Moves between items:
LB ^ JB
LB ~ JD
LB * JN
LB + GT
LB & LF
LB ! PH
DP ^ FL
DP ~ GS
DP * RC
DP + ZD
DP & MN
DP ! DQ
PB ^ DL
PB ~ GD
PB * TZ
PB + CG
PB & NJ
PB ! SD
GD ^ MB
GD ~ GR
GD * QL
GD + FQ
GD & PB
GD ! FT
GG ^ GP
GG ~ TM
GG * CR
GG + RP
GG & ML
GG ! FQ
NQ ^ SR
NQ ~ MJ
NQ * JB
NQ + BM
NQ & JD
NQ ! JN
TL ^ GJ
TL ~ HS
TL * JH
TL + QL
TL & ZF
TL ! LT
BH ^ GD
BH ~ FR
BH * NJ
BH + GN
BH & TP
BH ! HZ
GR ^ HZ
GR ~ SQ
GR * DL
GR + LD
GR & GD
GR ! TZ
FR ^ GR
FR ~ JZ
FR * PB
FR + NT
FR & BH
FR ! GZ
QH ^ ZF
QH ~ JR
QH * JC
QH + GZ
QH & HL
QH ! GJ
GN ^ FQ
GN ~ NT
GN * JZ
GN + TC
GN & GP
GN ! BH
JM ^ DZ
JM ~ DR
JM * FL
JM + ZQ
JM & GS
JM ! RC
FQ ^ TP
FQ ~ LD
FQ * SQ
FQ + GG
FQ & CG
FQ ! GD
PN ^ JN
PN ~ LF
PN * PH
PN + BQ
PN & SR
PN ! LQ
SD ^ HS
SD ~ FT
SD * ZF
SD + PB
SD & JR
SD ! JC
QN ^ JP
QN ~ MZ
QN * LL
QN + FD
QN & FP
QN ! CH
LQ ^ MM
LQ ~ GM
LQ * MC
LQ + PN
LQ & PC
LQ ! BD
FT ^ HD
FT ~ TZ
FT * TL
FT + GD
FT & SD
FT ! BM
TM ^ GN
TM ~ HQ
TM * QJ
TM + DZ
TM & GG
TM ! LD
NJ ^ QL
NJ ~ PB
NJ * FT
NJ + JZ
NJ & GZ
NJ ! JR
ZF ^ BQ
ZF ~ TL
ZF * MF
ZF + TZ
ZF & BM
ZF ! MJ
JC ^ MF
JC ~ BM
JC * MJ
JC + SD
JC & GT
JC ! JD
JT ^ HT
JT ~ JN
JT * JG
JT + JD
JT & PH
JT ! FD
QS ^ ZG
QS ~ PF
QS * TR
QS + RN
QS & CN
QS ! NH
LT ^ LF
LT ~ MF
LT * SR
LT + TL
LT & MJ
LT ! JB
JN ^ PC
JN ~ FH
JN * RN
JN + NQ
JN & JT
JN ! MM
LL ^ PQ
LL ~ NH
LL * ZQ
LL + CN
LL & HP
LL ! ZD
MF ^ LB
MF ~ JH
MF * PN
MF + HS
MF & LT
MF ! MT
JZ ^ SQ
JZ ~ CG
JZ * GD
JZ + TD
JZ & FR
JZ ! NJ
HQ ^ NT
HQ ~ LH
HQ * GP
HQ + NR
HQ & TM
HQ ! CR
ZG ^ LL
ZG ~ FP
ZG * CH
ZG + BC
ZG & MG
ZG ! GH
ML ^ QJ
ML ~ GG
ML * LD
ML + FL
ML & TD
ML ! CG
MG ^ HP
MG ~ ZG
MG * MQ
MG + BD
MG & TR
MG ! PQ
MM ^ CT
MM ~ JG
MM * QS
MM + JN
MM & FD
MM ! MZ
MN ^ TH
MN ~ DP
MN * TC
MN + NC
MN & NR
MN ! LH
RC ^ TM
RC ~ TH
RC * ML
RC + JM
RC & TC
RC ! NT
HF ^ SL
HF ~ PQ
HF * PJ
HF + TR
HF & ZQ
HF ! DR
GT ^ LT
GT ~ JC
GT * NQ
GT + JR
GT & GJ
GT ! LB
FP ^ NH
FP ~ QN
FP * HP
FP + MC
FP & ZG
FP ! MQ
MQ ^ QM
MQ ~ CH
MQ * NC
MQ + FP
MQ & GH
MQ ! ZR
CN ^ MG
CN ~ QS
CN * JP
CN + JG
CN & MZ
CN ! LL
TR ^ CH
TR ~ MG
TR * GH
TR + CT
TR & JP
TR ! HF
GM ^ JG
GM ~ PH
GM * FD
GM + LF
GM & LQ
GM ! BC
SL ^ JM
SL ~ NC
SL * DP
SL + CH
SL & ZR
SL ! NR
LD ^ BH
LD ~ CR
LD * ZB
LD + TM
LD & FQ
LD ! GR
FD ^ PF
FD ~ MM
FD * CN
FD + JT
FD & MC
FD ! QN
TB ^ MN
TB ~ PJ
TB * DZ
TB + PQ
TB & DR
TB ! FL
QL ^ QH
QL ~ DL
QL * HD
QL + SQ
QL & TZ
QL ! TL
PJ ^ DP
PJ ~ ZR
PJ * NR
PJ + GH
PJ & TB
PJ ! RP
ZQ ^ ZR
ZQ ~ HF
ZQ * TB
ZQ + JP
ZQ & QM
ZQ ! JM
GS ^ RP
GS ~ JM
GS * TH
GS + QM
GS & DP
GS ! TC
HZ ^ FT
HZ ~ GZ
HZ * JR
HZ + BH
HZ & MB
HZ ! HL
JR ^ TL
JR ~ SD
JR * BM
JR + NJ
JR & QH
JR ! GT
FH ^ LQ
FH ~ JB
FH * HT
FH + MJ
FH & JN
FH ! JG
HL ^ BM
HL ~ QH
HL * GT
HL + HZ
HL & HD
HL ! BQ
QM ^ PJ
QM ~ ZQ
QM * DR
QM + NH
QM & ZD
QM ! GS
TP ^ PB
TP ~ BH
TP * GZ
TP + GP
TP & ZB
TP ! MB
DZ ^ TC
DZ ~ NR
DZ * LH
DZ + ZR
DZ & RP
DZ ! TM
BD ^ MZ
BD ~ BC
BD * FP
BD + LQ
BD & CT
BD ! MG
JG ^ BD
JG ~ RN
JG * PF
JG + FH
JG & MM
JG ! CN
DR ^ NR
DR ~ TB
DR * RP
DR + HF
DR & JM
DR ! TH
TZ ^ HL
TZ ~ QL
TZ * HS
TZ + GR
TZ & FT
TZ ! ZF
SQ ^ GZ
SQ ~ ZB
SQ * MB
SQ + CR
SQ & GR
SQ ! QL
PF ^ FP
PF ~ CT
PF * MG
PF + HT
PF & QS
PF ! JP
ZB ^ NJ
ZB ~ TP
ZB * HZ
ZB + QJ
ZB & SQ
ZB ! DL
LH ^ TD
LH ~ DQ
LH * GN
LH + MN
LH & HQ
LH ! QJ
TD ^ CR
TD ~ ML
TD * FQ
TD + TH
TD & NT
TD ! JZ
CT ^ QN
CT ~ BD
CT * ZG
CT + PC
CT & PF
CT ! TR
GZ ^ TZ
GZ ~ NJ
GZ * SD
GZ + FR
GZ & HZ
GZ ! QH
HP ^ HF
HP ~ LL
HP * QM
HP + MZ
HP & CH
HP ! NC
TC ^ GG
TC ~ RC
TC * TD
TC + GS
TC & DQ
TC ! GN
TH ^ HQ
TH ~ FL
TH * GG
TH + DR
TH & RC
TH ! TD
PH ^ RN
PH ~ JT
PH * MM
PH + LB
PH & GM
PH ! MC
JH ^ JD
JH ~ BQ
JH * LF
JH + HD
JH & MF
JH ! SR
FL ^ LH
FL ~ RP
FL * TM
FL + TB
FL & TH
FL ! ML
DL ^ JR
DL ~ MB
DL * HL
DL + ZB
DL & QL
DL ! HS
JP ^ MQ
JP ~ TR
JP * PQ
JP + PF
JP & NH
JP ! ZQ
GJ ^ MJ
GJ ~ GT
GJ * JD
GJ + QH
GJ & BQ
GJ ! LF
LF ^ FH
LF ~ LB
LF * JT
LF + GJ
LF & PN
LF ! GM
PC ^ FD
PC ~ LQ
PC * BC
PC + SR
PC & HT
PC ! CT
QJ ^ JZ
QJ ~ GP
QJ * BH
QJ + LH
QJ & CR
QJ ! ZB
RP ^ DQ
RP ~ DZ
RP * HQ
RP + PJ
RP & FL
RP ! GG
ZD ^ TB
ZD ~ QM
ZD * JM
ZD + LL
ZD & NC
ZD ! DP
NT ^ LD
NT ~ TD
NT * CG
NT + RC
NT & GN
NT ! FR
BM ^ JH
BM ~ ZF
BM * LT
BM + FT
BM & JC
BM ! NQ
CH ^ ZQ
CH ~ HP
CH * ZD
CH + QN
CH & MQ
CH ! SL
MT ^ PH
MT ~ SR
MT * LQ
MT + MF
MT & JB
MT ! HT
HD ^ JC
HD ~ HL
HD * GJ
HD + MB
HD & HS
HD ! JH
RN ^ BC
RN ~ HT
RN * CT
RN + JB
RN & JG
RN ! QS
HT ^ MC
HT ~ PC
HT * BD
HT + MT
HT & RN
HT ! PF
MB ^ SD
MB ~ HZ
MB * QH
MB + TP
MB & DL
MB ! HD
JB ^ GM
JB ~ MT
JB * PC
JB + LT
JB & FH
JB ! RN
JD ^ MT
JD ~ NQ
JD * FH
JD + JC
JD & LB
JD ! JT
MC ^ QS
MC ~ FD
MC * MZ
MC + PH
MC & BC
MC ! FP
NH ^ GH
NH ~ JP
NH * HF
NH + QS
NH & LL
NH ! QM
CG ^ ZB
CG ~ FQ
CG * GR
CG + ML
CG & JZ
CG ! PB
CR ^ FR
CR ~ QJ
CR * TP
CR + HQ
CR & LD
CR ! SQ
PQ ^ NC
PQ ~ GH
PQ * ZR
PQ + MG
PQ & HF
PQ ! TB
NC ^ DR
NC ~ ZD
NC * GS
NC + HP
NC & SL
NC ! MN
NR ^ RC
NR ~ MN
NR * DQ
NR + SL
NR & DZ
NR ! HQ
GP ^ CG
GP ~ GN
GP * FR
GP + DQ
GP & QJ
GP ! TP
BQ ^ NQ
BQ ~ GJ
BQ * LB
BQ + HL
BQ & JH
BQ ! PN
MJ ^ PN
MJ ~ LT
MJ * MT
MJ + ZF
MJ & NQ
MJ ! FH
ZR ^ GS
ZR ~ SL
ZR * MN
ZR + MQ
ZR & PJ
ZR ! DZ
BC ^ CN
BC ~ MC
BC * QN
BC + GM
BC & BD
BC ! ZG
GH ^ ZD
GH ~ MQ
GH * SL
GH + ZG
GH & PQ
GH ! PJ
SR ^ JT
SR ~ PN
SR * GM
SR + JH
SR & MT
SR ! PC
HS ^ GT
HS ~ HD
HS * BQ
HS + DL
HS & TL
HS ! MF
MZ ^ TR
MZ ~ CN
MZ * NH
MZ + MM
MZ & QN
MZ ! HP
DQ ^ ML
DQ ~ TC
DQ * NT
DQ + DP
DQ & LH
DQ ! GP

In the rows, 473 stands for zero.

The rows follow the links: the fewer symbols apart two items are, the more alike their rows tend to be.

Each row is also shifted at random along 8 hidden directions that mean nothing.

Some items, each with a row of numbers:
DL: 338	456	553	510	431	421	566	344	487	447	404	560	489	420	582	450	433	550	388	479	556	546	486	509	407	528	526	419	575	413	528	606	410	431	480	373	439	533	478	506	474	657	581	469	446
MN: 405	501	379	498	447	475	358	349	536	501	454	434	414	616	427	524	431	438	561	495	433	510	502	488	585	448	462	396	282	589	369	413	424	495	611	541	523	386	349	431	439	431	467	525	502
CT: 501	539	457	579	399	507	466	563	377	461	398	511	383	526	441	644	466	407	583	465	493	490	438	577	424	391	452	456	678	437	523	500	352	581	671	458	602	521	324	475	356	367	485	481	469
ZF: 470	438	383	508	578	543	509	523	454	464	428	566	440	506	457	437	469	464	382	551	559	423	466	493	567	519	431	481	336	405	389	545	503	223	355	538	480	503	532	466	543	621	539	425	380
RP: 494	447	644	457	540	395	510	354	564	478	472	507	527	335	466	343	552	546	533	518	305	569	520	371	419	526	522	483	546	584	608	387	413	686	626	417	504	448	500	570	471	432	372	538	438
SL: 638	444	461	431	500	482	470	520	560	546	553	504	374	525	404	517	381	569	567	414	397	491	417	467	611	461	404	466	414	564	470	460	523	369	558	469	561	478	354	504	558	500	461	515	531
FH: 696	569	416	364	232	254	563	450	347	629	462	324	516	503	527	528	269	531	439	448	470	504	447	634	417	474	430	526	440	494	448	535	323	621	533	372	431	410	387	350	458	577	582	421	593
QM: 606	414	568	487	587	479	555	443	537	431	584	503	501	309	408	485	521	570	578	386	436	521	461	364	511	437	400	480	637	516	587	423	505	500	308	429	351	493	524	484	524	377	397	523	435
MJ: 629	446	408	520	466	444	455	254	391	488	399	477	473	456	522	465	474	496	453	427	562	499	473	408	509	453	583	476	384	475	498	526	432	541	340	486	293	529	441	411	388	507	522	363	386
NT: 427	560	433	570	369	512	389	163	561	536	563	537	598	518	428	364	441	435	465	474	538	645	517	530	299	481	425	437	551	556	508	478	410	665	478	412	455	434	499	458	510	457	433	470	624
CR: 273	404	597	450	575	546	523	500	568	508	473	579	480	475	403	315	493	540	450	602	521	545	517	526	383	570	413	450	530	431	494	544	486	312	656	416	570	505	514	646	547	618	445	568	461
BM: 676	531	603	548	413	369	588	496	474	537	422	671	498	434	507	472	492	487	355	585	531	368	353	474	300	565	434	498	566	496	484	556	396	373	460	445	587	586	482	442	595	680	534	408	450
MQ: 538	455	401	499	597	473	420	355	476	393	558	468	426	423	476	451	438	445	566	330	404	533	549	384	714	417	471	461	404	487	458	369	503	434	397	547	497	477	551	435	463	392	389	522	485
LF: 644	343	533	503	580	415	514	421	356	493	421	577	443	371	570	423	501	494	467	403	438	515	483	384	533	485	586	507	520	440	557	532	523	499	403	467	464	563	491	543	368	513	486	443	384
SQ: 223	465	480	697	590	631	428	434	521	324	379	705	478	439	517	467	685	334	404	573	467	450	478	389	389	498	540	408	581	447	523	460	482	512	411	543	551	496	556	512	436	380	453	437	338
JR: 324	453	351	424	461	570	414	512	406	465	468	353	580	542	453	358	475	380	388	516	572	523	567	584	364	490	444	495	423	359	404	522	543	502	417	478	366	414	579	498	421	458	482	445	527
HP: 500	552	491	544	477	404	380	380	420	470	588	519	474	498	520	399	458	305	475	386	403	440	453	388	442	423	478	517	439	484	411	360	456	555	534	549	666	457	549	404	480	349	321	506	653
BC: 505	477	494	501	585	527	541	405	396	563	461	586	355	481	416	322	340	518	537	482	481	606	490	554	469	459	465	584	480	392	557	518	329	498	860	434	650	551	379	628	451	495	358	498	507
GZ: 322	467	658	415	420	403	593	482	531	452	452	486	548	378	568	423	511	570	320	524	516	396	383	413	248	533	548	495	546	420	525	552	468	484	428	369	358	487	514	493	552	572	521	439	480
LL: 401	474	667	503	570	376	544	412	435	465	566	559	493	303	508	345	518	453	505	438	411	499	492	388	410	461	492	545	631	433	564	390	389	552	553	453	600	475	588	506	465	397	330	561	483
TR: 427	377	687	426	607	322	655	513	455	516	510	555	384	276	520	450	456	638	545	457	389	480	475	413	607	481	512	502	565	433	567	457	399	363	545	426	551	486	477	526	468	547	459	590	360
FR: 524	465	485	590	575	524	388	311	525	519	486	636	555	555	436	293	604	316	373	573	464	433	410	326	276	526	440	500	308	582	382	449	534	526	431	569	499	439	543	478	575	438	352	423	537
TD: 521	392	465	516	574	563	377	321	596	467	598	599	525	434	469	345	534	466	455	383	429	552	515	335	548	507	506	439	458	552	510	425	658	433	262	503	474	501	588	528	528	467	411	478	519
FT: 556	512	403	474	319	469	367	443	437	508	407	484	518	575	536	408	396	389	417	463	448	577	548	601	395	546	536	453	538	479	481	529	493	578	639	429	646	528	464	545	394	565	517	443	599
JC: 345	495	432	554	590	549	569	318	449	531	448	603	498	449	435	289	462	498	363	606	643	515	476	515	395	502	440	555	365	367	479	559	355	386	478	481	405	475	541	484	553	575	460	402	390
PC: 550	509	441	601	523	424	537	391	404	437	454	623	376	407	507	557	422	475	511	418	559	484	508	512	690	458	454	430	564	406	496	509	361	250	381	518	602	593	517	395	442	607	542	480	352
DR: 553	411	422	521	511	588	316	592	559	465	450	536	354	482	380	598	572	482	683	445	304	555	576	481	749	483	533	369	601	596	571	359	584	446	580	532	727	526	375	588	334	386	468	566	360
JM: 202	433	435	446	567	577	443	479	526	500	514	406	420	552	353	480	488	513	561	533	532	481	492	504	537	413	413	448	339	469	397	442	469	384	526	516	391	350	409	482	480	390	438	558	435
MZ: 308	422	495	520	587	458	578	375	376	557	523	499	419	466	450	466	446	502	509	477	583	476	407	458	441	363	415	537	399	402	445	516	359	488	445	484	304	362	407	413	463	372	433	497	448
PQ: 689	491	499	435	486	359	526	373	519	465	559	455	447	435	474	482	339	553	540	355	407	519	448	410	581	456	400	475	433	555	474	445	427	447	486	447	473	498	461	419	566	511	429	509	565

From each start, follow one symbol. Which item do you reach?
Answers are names.
---
514	381	553	261	536	423	474	600	584	551	513	312	436	472	388	437	476	633	561	513	353	429	462	409	597	507	484	489	284	578	445	399	571	387	563	477	412	411	402	542	521	496	439	552	440
& MN
---
500	448	472	456	482	493	425	678	378	510	531	413	418	561	455	589	531	380	494	439	462	294	349	411	422	370	462	531	419	451	382	434	568	467	412	558	460	408	405	422	442	292	421	469	533
* JP
---
508	353	565	451	547	320	641	469	346	517	441	545	398	446	597	487	399	540	387	436	560	389	363	412	473	460	482	507	378	383	402	628	462	297	375	450	354	497	441	439	498	627	561	455	456
* PH
---
484	377	397	508	565	505	452	464	311	489	434	521	433	448	545	395	474	398	467	419	451	547	541	488	554	453	561	524	471	380	501	504	521	529	467	501	526	481	512	536	324	430	460	455	450
^ JT
---
451	455	483	561	521	530	443	478	527	480	568	540	446	511	400	599	548	443	545	438	537	405	387	401	470	393	369	426	515	522	434	449	524	385	303	530	408	437	434	391	522	359	438	514	486
+ MQ
---
342	551	271	474	526	669	354	539	370	427	510	397	426	524	382	377	436	354	511	457	546	524	607	606	602	411	483	557	421	306	458	407	459	430	604	565	603	501	558	512	381	356	370	464	464
& JG
---
457	438	409	490	475	500	411	514	350	450	407	459	418	561	550	496	472	376	412	437	532	395	435	451	463	434	570	493	371	376	397	532	541	437	455	536	452	507	439	463	380	451	503	403	484
^ MT
---
757	467	434	403	437	455	461	457	461	554	456	437	615	390	417	344	502	502	443	528	421	556	548	514	419	570	469	546	504	536	558	455	511	611	405	431	435	497	561	524	462	531	467	407	441
^ GT
---
610	427	459	628	552	573	366	335	552	422	382	623	538	406	411	457	675	407	560	543	389	608	597	414	509	559	517	370	628	619	595	410	501	609	417	517	535	543	524	553	372	427	450	481	304
+ TD
---
248	433	461	547	585	585	405	441	527	475	456	556	374	503	387	463	521	471	609	527	432	582	565	512	612	456	486	408	494	493	511	419	445	445	670	517	618	441	412	577	391	410	429	580	385
~ JM
---
563	469	482	542	530	475	532	424	399	524	431	590	335	504	442	492	363	504	550	452	503	532	443	523	510	426	439	510	513	435	516	541	340	446	708	460	591	549	333	523	442	494	456	491	464
! MG
---
426	551	427	589	472	519	459	468	488	390	467	608	337	528	482	552	342	423	574	398	405	590	507	573	598	448	412	410	633	449	511	471	353	444	782	456	813	544	399	531	469	463	447	567	554
^ SL
---
588	474	419	391	423	490	408	431	377	518	430	326	535	448	481	376	478	476	464	457	474	522	532	482	401	464	609	566	441	442	557	470	493	721	515	444	344	492	466	524	336	390	444	381	461
~ MJ
